Below is a small trained network, with its code and all its weights. Each question gives an input and a class and asks what happens when units are switched off, that is, made to give their printed mean instead of their output.

import numpy as np


def w(rows, s, z=0):
    codes = np.array(rows[::2]) - 128.0
    scale = np.full(codes.shape[1], s)
    scale[-1] = z or s
    return codes * scale


def f(y):
    return y / 2 * (1 + np.tanh(0.7978845608 * (y + 0.044715 * y**3)))


def log_softmax(a):
    a = a - a.max(-1, keepdims=True)
    return a - np.log(np.exp(a).sum(-1, keepdims=True))


def net(x, mask):
    res = np.array(x, float).reshape(1, 5) / 4 @ E
    y = f(res @ A[0][:, :-1].T + A[0][:, -1])
    res = res + np.where(mask, y, B[0][:, -1]) @ B[0][:, :-1]
    return log_softmax(res[-1] @ U[:, :-1].T + U[:, -1])


A, B = {}, {}
E = w([
[103,230,87,191,149,40,70,141,105],'x0',
[76,136,190,145,80,139,84,204,241],'x1',
[196,145,96,128,195,226,80,178,135],'x2',
[71,108,237,131,177,153,66,90,95],'x3',
[2,121,27,111,121,199,134,150,90],'x4',
],0.0076)
A[0] = w([
[99,111,228,136,212,114,74,107,112,63],'n1',
[155,140,115,121,200,120,166,48,37,60],'n2',
[168,143,94,101,96,112,160,167,144,23],'n3',
[109,128,180,159,87,136,83,192,220,80],'n4',
[172,133,114,102,193,176,94,169,137,39],'n5',
[196,101,106,105,152,197,70,170,127,90],'n6',
[192,186,116,131,199,199,72,165,114,73],'n7',
[19,87,54,106,147,168,124,147,108,66],'n8',
[106,134,158,124,87,134,93,186,188,36],'n9',
[169,148,100,97,171,124,153,75,49,4],'n10',
[114,203,122,186,131,112,130,135,110,44],'n11',
[207,107,116,113,166,88,139,71,35,62],'n12',
[35,149,101,107,112,179,127,152,135,50],'n13',
[76,123,132,73,79,40,198,92,136,85],'n14',
[138,195,107,198,152,63,73,135,123,84],'n15',
[47,115,182,126,175,173,89,72,91,70],'n16',
[101,98,206,128,162,162,47,85,94,50],'n17',
[208,134,199,149,126,84,123,120,151,28],'n18',
[97,153,177,120,102,104,95,208,210,47],'n19',
[78,139,155,101,59,70,174,61,104,94],'n20',
[144,62,155,79,131,168,173,150,143,70],'n21',
[206,90,184,115,139,106,135,109,158,73],'n22',
[120,64,131,38,102,216,173,123,142,110],'n23',
[152,101,148,95,109,194,182,95,149,44],'n24',
[198,133,190,143,129,83,119,118,183,37],'n25',
[2,105,76,114,111,170,149,171,69,13],'n26',
[141,70,176,76,66,185,204,88,140,89],'n27',
[173,162,60,129,82,119,187,157,177,80],'n28',
[201,132,63,135,55,128,219,194,174,81],'n29',
[84,211,90,157,120,109,55,119,82,57],'n30',
[184,164,102,112,228,195,94,192,134,55],'n31',
[97,164,97,176,145,72,72,173,96,89],'n32',
[66,106,155,129,61,60,144,63,120,55],'n33',
],0.0084,0.0036)
B[0] = w([
[159,137,77,50,131,76,89,216,115,217],'n1',
[44,125,113,94,57,206,179,150,78,233],'n2',
[131,143,85,91,123,110,114,174,139,153],'n3',
[44,122,92,74,75,216,178,115,22,249],'n4',
[107,97,130,177,98,118,116,139,183,181],'n5',
[97,120,162,187,94,105,91,141,172,213],'n6',
[95,82,127,209,64,87,84,152,199,226],'n7',
[204,183,110,171,145,136,154,156,136,245],'n8',
[83,123,125,102,85,167,162,132,68,194],'n9',
[44,123,127,98,73,186,179,151,85,199],'n10',
[94,150,159,131,170,109,151,92,150,165],'n11',
[75,153,98,115,78,211,180,136,80,238],'n12',
[201,183,108,131,108,164,181,157,120,205],'n13',
[116,85,134,181,96,122,74,169,170,217],'n14',
[87,170,241,126,205,91,192,73,157,225],'n15',
[173,122,47,67,136,61,104,191,115,208],'n16',
[123,106,37,36,162,50,112,203,115,205],'n17',
[241,214,104,174,122,168,177,169,143,209],'n18',
[56,132,121,106,80,208,173,121,72,231],'n19',
[116,79,125,210,75,132,60,184,214,214],'n20',
[75,168,164,134,172,79,178,81,147,198],'n21',
[171,182,123,169,149,115,163,131,120,209],'n22',
[101,176,207,133,185,82,162,75,136,251],'n23',
[98,166,180,122,158,108,164,112,168,185],'n24',
[222,199,97,165,117,170,188,180,134,208],'n25',
[254,219,87,179,124,143,180,150,144,244],'n26',
[77,164,213,146,184,87,136,78,151,240],'n27',
[118,112,70,58,157,75,78,181,86,214],'n28',
[118,118,56,38,158,66,82,153,74,255],'n29',
[117,173,176,115,166,97,172,79,158,215],'n30',
[88,84,124,204,87,115,63,160,190,230],'n31',
[101,144,200,119,185,105,172,50,150,211],'n32',
[105,86,91,201,88,120,79,168,173,207],'n33',
],0.0079,0.0059)
U = w([
[63,123,127,100,89,243,162,137,72,114],'0',
[251,175,124,171,135,160,166,150,124,126],'1',
[88,146,199,132,195,75,154,91,140,125],'2',
[101,72,134,211,88,111,68,157,167,122],'3',
[149,115,85,38,156,52,92,172,102,129],'4',
[154,95,151,131,148,157,87,80,91,249],'5',
[168,74,142,106,147,167,109,92,121,95],'6',
[173,87,146,107,149,159,87,92,105,96],'7',
],0.012,0.013)

Each question gives the input, the list of numbers given to net, and the class t.
The units are the neurons (one row each of A and B). Each row of codes is followed by its name. A weight is (code - 128) times the scale printed after its matrix; where a second scale follows, it is the last column's (A, B and U).
mask holds one flag per neuron, in row order. A switched-off neuron (its flag False) gives its mean, the last column of its row in B, instead of its output. The means were averaged over made-up inputs and are rounded, as every weight is.
A unit's drop is (log p(t) with every unit on - log p(t) with that unit switched off) / (log p(t) with every unit on - log p(t) with every unit switched off).
The circuit of an input: a set's keep is (log p(t) with only the set's units on - log p(t) with every unit switched off) / (log p(t) with every unit on - log p(t) with every unit switched off). Starting from the 12 units with the biggest drops (on a tie, the unit counted first), units are removed one at a time, each time the one whose removal leaves the highest keep (on an exact tie, the one counted first), for as long as the keep stays at least 0.8.
units of the circuit, in order: the units of the circuit, biggest drop first
top k neurons: the k neurons with the biggest drops, biggest first
drop of u: that unit's drop, to one decimal
input [5,-8,7,5,-6], class 0: units of the circuit, in order => [n2]
input [-3,3,-8,0,7], class 3: top 3 neurons => [n20; n33; n14]
input [8,-8,2,-6,-4], class 0: top 3 neurons => [n12; n2; n10]
input [6,-1,7,4,2], class 3: top 2 neurons => [n7; n31]
input [-7,5,7,4,-3], class 2: top 3 neurons => [n23; n21; n27]
input [2,-3,-1,-5,5], class 1: top 3 neurons => [n26; n8; n17]
input [-6,-4,7,-4,1], class 3: units of the circuit, in order => [n31; n6]
input [-6,-4,2,-8,3], class 4: top 2 neurons => [n29; n28]
input [-7,1,-2,8,8], class 1: units of the circuit, in order => [n26; n8]
input [-7,-7,-8,-8,-6], class 3: top 2 neurons => [n20; n14]
input [7,5,-5,-7,0], class 2: top 2 neurons => [n15; n32]
input [3,2,6,-7,-2], class 4: top 3 neurons => [n29; n28; n20]
input [-5,6,7,-7,0], class 3: top 4 neurons => [n31; n6; n7; n5]
input [-7,4,-4,5,6], class 2: units of the circuit, in order => [n23]
input [-1,1,2,-8,8], class 1: top 2 neurons => [n26; n8]
input [4,6,-5,4,-5], class 0: top 2 neurons => [n4; n19]
input [5,8,-4,0,-7], class 0: top 2 neurons => [n4; n19]
input [6,7,-6,7,0], class 0: top 3 neurons => [n4; n19; n9]
input [1,0,-6,-3,8], class 1: drop of n26 => 0.2
input [5,-6,0,7,-6], class 4: units of the circuit, in order => [n1]
input [2,-3,-8,0,-6], class 3: drop of n33 => 0.2
input [-7,7,-5,8,5], class 4: drop of n16 => 0.7
input [8,-7,-3,-3,-1], class 2: drop of n11 => 0.4
